M =
array([[-10,  -7,  14,  -4, -21,  16,  -4],
       [ 25, -14, -17,  15,   9,  -2,  13],
       [-17, -10,  14,  -9, -25,  20,  -9],
       [ 14, -32,   0, -13, -14,  25, -11],
       [ 30, -12, -21,  16,   9,  -3,  15],
       [-17, -12,  15, -10, -25,  22, -10],
       [ -9,  22, -21,  26,   2, -18,  24],
       [-15,  23, -15,  23,  -2, -15,  21],
       [-19, -11,  14, -10, -24,  21, -10],
       [  5, -34,   8, -15, -17,  29, -14],
       [ 27,  -6, -23,  15,   4,  -4,  15],
       [-14, -16,  13, -12, -25,  24, -12],
       [ 22,   0, -28,  23,  12, -12,  21],
       [ 34, -27, -20,   3,   3,   9,   4]])
Rows and columns are numbered from 0.
The entry at row 2, column 0 -> -17
What is the top-left entry?
A: -10
What is the entry in the bottom-left corner?
A: 34
The entry in row 1 and column 0 -> 25
What is the top-right entry?
A: -4
What is the entry just left of 8?
A: -34
The entry directly below the smallest entry -> -6
The entry in row 1 and column 1: -14
The entry at row 0, column 1 is -7
The entry at row 1, column 2 is -17
The entry at row 2, column 1: -10
The entry at row 2, column 2 is 14
What is the bottom-right entry?
A: 4
The entry just right of the smallest entry is 8
The entry just left of 26 -> -21
The entry directly above 29 is 21
The entry at row 0, column 2: 14
What is the entry just left of the smallest entry?
A: 5

Read these off the table that follows.
1) Read off the fourth entry in reading order.
2) Read off the entry just right of -102.0.
3) Read off the first entry in reading order.
array([[ -59.8,   54.0,   57.9,   81.6,  -75.7, -171.2, -185.4,  163.3,
         -92.2, -224.4, -111.0, -230.2,   99.6],
       [ -64.4,   50.8,   53.4,   74.8,  -72.6, -168.8, -182.2,  160.1,
         -96.2, -220.3, -111.0, -226.0,   97.0],
       [ 175.1, -102.0,  183.5,   71.6,    2.7,   55.3,   61.0,  -96.6,
         162.9,  162.7,  276.0,  189.0,   76.7],
       [  29.8,  124.7,  123.6,  115.1,   45.5,  -51.8,  -31.4,  249.7,
          12.1,  -33.9,  -20.5,  -52.1,   55.1],
       [ -58.1,   43.2,   75.0,   73.0,  -56.6, -164.5, -170.5,  173.0,
         -91.5, -192.7,  -84.1, -198.0,   99.3]])
1) 81.6
2) 183.5
3) -59.8

[[ 30.2 -42.3 -24.9 -17.7]
 [ 27.3 -13.8  32.6  -6.6]
 [-15.4  44.6  36.8 -26.4]
 [ 34.2   5.9  -8.1 -30.0]
 [-22.1 -10.7 -20.1 -27.1]
 [ -8.6 -10.9 -14.9  15.6]]
What is the 4th entry from the end, reading row by row?
Answer: -8.6
The entry in the bottom-right corner: 15.6
What is the top-right entry?
Answer: -17.7
What is the top entry of the column that holds the smallest entry?
Answer: -42.3
What is the entry just left of the smallest entry?
Answer: 30.2
The 2nd-last entry, reading row by row is -14.9
The entry directly below 34.2 is -22.1
The bottom entry of the column that holds the smallest entry is -10.9
What is the entry just right of the smallest entry?
Answer: -24.9
The entry just right of -8.1 is -30.0
The entry just right of the largest entry: 36.8
What is the entry directly below the largest entry?
Answer: 5.9
The 3rd smallest entry is -27.1
What is the second entry on the diagonal from the top-right corner?
Answer: 32.6
What is the third largest entry?
Answer: 34.2
The last entry in the row that holds the largest entry is -26.4
What is the entry directly above -26.4?
Answer: -6.6

Read these off the table that follows. Indices start at 0.
1) Which number is the entry at row 1, column 0?
2) Which number is the top-right entry?
3) Which number is the entry just left of the largest entry?
4) Which number is the entry in row 2 and column 2?
5) Which number is the entry in row 2 and column 0?
6) Which number is the entry just right of 23.8?
7) Which number is the entry in row 1 and column 2?
8) Which number is the top-left entry?
array([[ -9.3,   2.4,  12.5,  -9.2,   9.0, -36.3, -14.3,  -2.7, -24.2],
       [ -8.6,  12.7,  12.5, -34.1, -40.9, -25.3, -21.9,  15.3,  -8.7],
       [ 13.7, -44.8, -47.8,  27.8,  23.8,  14.9,  -1.2, -14.6,   0.2],
       [-25.2,  20.1, -19.8,  12.5, -10.2,   9.7,  36.2, -61.4,  11.0]])
1) -8.6
2) -24.2
3) 9.7
4) -47.8
5) 13.7
6) 14.9
7) 12.5
8) -9.3

[ -0.63   3.44   0.41   0.54 -15.85  -2.89  12.85  -6.41  -7.55  -5.16
  -2.31  -4.16  -2.61  -7.30  -6.59]
The entry just right of -2.61?
Answer: -7.30
The entry just left of -6.41 -> 12.85
The entry just left of -7.55: -6.41
The entry just left of -4.16?
Answer: -2.31
The entry just right of -15.85 is -2.89
The minimum: -15.85

X =
[[-22.7 -40.3   5.6   2.3   2.1   0.9  -0.2 -52.1   6.7 -42.4   8.7]
 [-19.3 -37.0   3.2   2.8   1.4   3.7   0.5 -50.6   3.2 -43.5   7.5]
 [ -5.0   0.8   2.5   3.6   1.0   5.2   3.1   7.1   7.3  10.1   9.9]
 [  2.3 -11.9   1.2 -11.0  -0.2 -22.1 -10.1 -22.4  -7.3 -21.7 -21.6]
 [ -5.8  -8.8   1.2   1.7   0.5   2.6   1.0 -10.7   2.4  -8.4   4.4]
 [-11.1 -17.2   3.7   1.0   1.3  -0.5  -0.1 -20.1   5.2 -14.7   5.0]
 [ -7.3 -11.3   2.0   1.3   0.8   1.3   0.5 -13.6   3.1 -10.3   4.3]
 [ -3.4  -9.2  -1.3   1.8  -0.2   4.7   1.1 -15.4  -2.3 -15.5   2.0]
 [ -9.9 -13.9   3.4   1.5   1.2   0.6   0.5 -15.3   5.5 -10.3   5.9]
 [ -8.0 -10.7   2.6   1.6   1.0   1.3   0.8 -11.4   4.6  -7.6   5.5]
 [  4.1  11.1  -2.0   3.1  -0.5   7.4   3.3  15.7   0.0  13.1   4.7]
 [ -5.1  -3.5   2.3   1.8   0.8   1.8   1.3  -0.7   5.1   2.3   5.9]
 [-10.2 -10.6   3.9   2.8   1.4   2.7   1.8  -8.7   7.8  -3.4   9.2]
 [ -9.0 -12.3   3.2   1.3   1.1   0.4   0.4 -13.2   5.2  -8.6   5.4]]
Counting starts at 0.
The entry directly above the largest entry is -11.4
The entry at row 0, column 1: -40.3
Report the entry in the bottom-right corner.
Answer: 5.4
The top entry of the column that holds the smallest entry is -52.1
Report the bottom entry of the column that holds the largest entry.
Answer: -13.2
Report the entry directly above -14.7.
Answer: -8.4
Report the entry at row 2, column 1.
Answer: 0.8
The entry at row 0, column 0 -> -22.7
Report the entry just right of the largest entry.
Answer: 0.0
The entry in row 2 and column 2 is 2.5
The entry in row 1 and column 2 -> 3.2
The entry at row 1, column 0 is -19.3
The entry just left of -11.9: 2.3
Report the entry just left of the smallest entry.
Answer: -0.2
Report the top-right entry.
Answer: 8.7
Report the entry directly below -19.3.
Answer: -5.0
Report the entry directly below the smallest entry.
Answer: -50.6
The largest entry: 15.7
The entry just right of 7.3: 10.1
Report the entry just right of -2.0.
Answer: 3.1
Report the entry just right of -13.6.
Answer: 3.1
Report the entry just right of -10.1.
Answer: -22.4
Report the entry just right of -9.2.
Answer: -1.3
Report the entry directly below 7.8.
Answer: 5.2
Report the entry in the bottom-left corner.
Answer: -9.0
